Below is a small trained network, with its code and all its weights. Each question gives an input and a class and asks what happens when units are switched off, that is, made to give their printed mean instead of their output.

import numpy as np


def w(rows, s, z=0):
    codes = np.array(rows[::2]) - 128.0
    scale = np.full(codes.shape[1], s)
    scale[-1] = z or s
    return codes * scale


def f(y):
    return np.maximum(y, 0)


def log_softmax(a):
    a = a - a.max(-1, keepdims=True)
    return a - np.log(np.exp(a).sum(-1, keepdims=True))


def net(x, mask):
    res = np.array(x, float).reshape(1, 3) / 4 @ E
    y = f(res @ A[0][:, :-1].T + A[0][:, -1])
    res = res + np.where(mask, y, B[0][:, -1]) @ B[0][:, :-1]
    return log_softmax(res[-1] @ U[:, :-1].T + U[:, -1])


A, B = {}, {}
E = w([
[206,56,90,124,58,10,125,184],'x0',
[83,74,41,92,145,171,2,173],'x1',
[191,68,119,201,241,185,176,185],'x2',
],0.0078)
A[0] = w([
[255,72,60,110,45,31,89,209,45],'n0',
[48,173,150,90,13,49,80,119,53],'n1',
[80,70,60,28,127,149,7,213,126],'n2',
[192,31,90,82,68,41,94,187,44],'n3',
[68,69,93,49,133,134,53,198,64],'n4',
[37,197,180,91,145,204,88,52,75],'n5',
[74,187,132,76,7,75,82,41,129],'n6',
[170,111,142,137,62,100,216,133,122],'n7',
[158,97,94,119,91,74,155,191,254],'n8',
[87,76,15,66,104,145,32,165,97],'n9',
[108,129,113,25,32,31,81,81,149],'n10',
[218,55,140,194,198,108,151,205,114],'n11',
[74,159,117,102,186,181,123,45,248],'n12',
[123,85,44,104,107,158,47,171,86],'n13',
[225,49,53,252,247,159,194,180,57],'n14',
[95,214,59,65,67,80,79,63,57],'n15',
[203,176,226,155,88,92,217,108,45],'n16',
[186,28,73,234,251,172,163,211,60],'n17',
[141,36,91,101,44,74,168,113,216],'n18',
[213,228,247,161,106,69,227,92,110],'n19',
[85,113,70,96,154,177,77,121,65],'n20',
[206,75,111,100,54,36,120,163,60],'n21',
[129,43,55,119,174,156,47,207,100],'n22',
[58,215,173,122,234,223,126,72,22],'n23',
[233,24,111,91,60,33,156,215,39],'n24',
[170,145,197,175,115,54,210,88,61],'n25',
[55,207,108,42,37,58,83,60,99],'n26',
],0.0059,0.0076)
B[0] = w([
[42,88,229,58,130,172,93,102,203],'n0',
[77,205,159,209,204,142,67,125,197],'n1',
[110,94,63,142,114,49,190,70,227],'n2',
[57,92,233,42,117,185,103,125,186],'n3',
[22,133,102,120,155,67,189,30,174],'n4',
[118,72,200,55,85,193,99,157,189],'n5',
[148,194,92,192,200,129,99,149,238],'n6',
[105,107,112,105,113,88,161,80,182],'n7',
[229,64,81,105,49,145,108,224,254],'n8',
[77,113,61,124,117,58,193,60,206],'n9',
[156,194,103,196,176,170,76,173,244],'n10',
[143,193,135,181,181,178,72,163,198],'n11',
[224,44,112,78,53,160,122,219,254],'n12',
[61,106,79,108,132,75,193,75,178],'n13',
[81,226,118,197,206,135,66,120,210],'n14',
[98,203,148,201,199,165,60,140,183],'n15',
[2,122,87,100,150,49,209,24,187],'n16',
[82,222,135,223,208,175,81,158,207],'n17',
[199,90,135,78,81,188,100,200,240],'n18',
[104,96,36,117,121,48,183,52,240],'n19',
[10,111,173,73,146,67,193,59,153],'n20',
[29,98,223,70,160,192,106,115,185],'n21',
[74,131,77,146,128,56,199,78,191],'n22',
[50,61,234,26,104,192,95,108,186],'n23',
[33,119,228,68,145,177,106,83,194],'n24',
[4,126,113,94,173,58,192,48,183],'n25',
[119,203,100,186,194,135,90,149,227],'n26',
],0.0082,0.0083)
U = w([
[99,253,114,247,225,156,49,144,31],'0',
[57,99,42,95,127,2,233,6,50],'1',
[72,62,244,19,101,220,81,128,8],'2',
[212,66,48,138,52,144,114,232,254],'3',
],0.0094,0.0076)

Each question gives the input, the list of numbers given to net, and the class t.
The units are the neurons (one row each of A and B). Each row of codes is followed by its name. A weight is (code - 128) times the scale printed after its matrix; where a second scale follows, it is the last column's (A, B and U).
mask holds one flag per neuron, in row order. A switched-off neuron (its flag False) gives its mean, the last column of its row in B, instead of its output. The means were averaged over made-up inputs and are rounded, as every weight is.
A unit's drop is (log p(t) with every unit on - log p(t) with that unit switched off) / (log p(t) with every unit on - log p(t) with every unit switched off).
most important unit: the unit with the biggest drop
k most important neurons: the k neurons with the biggest drops, biggest first
drop of u: that unit's drop, to one decimal
input [-5,-5,-1], class 1: 4 most important neurons : (n19; n18; n0; n3)
input [-7,8,-7], class 1: most important unit : n2
input [-4,8,-7], class 1: 4 most important neurons : (n2; n9; n4; n20)
input [6,3,8], class 0: 2 most important neurons : (n17; n14)
input [-2,8,-8], class 0: 2 most important neurons : (n15; n10)
input [-7,-8,7], class 1: 4 most important neurons : (n19; n16; n10; n25)
input [-8,-4,-6], class 2: 3 most important neurons : (n5; n23; n12)
input [3,-5,-5], class 0: 2 most important neurons : (n10; n6)
input [-4,2,1], class 2: drop of n8 : 0.3
input [-8,5,6], class 2: drop of n23 : 0.8
input [-6,8,7], class 1: drop of n20 : 0.2
input [5,0,-1], class 2: drop of n18 : 0.0
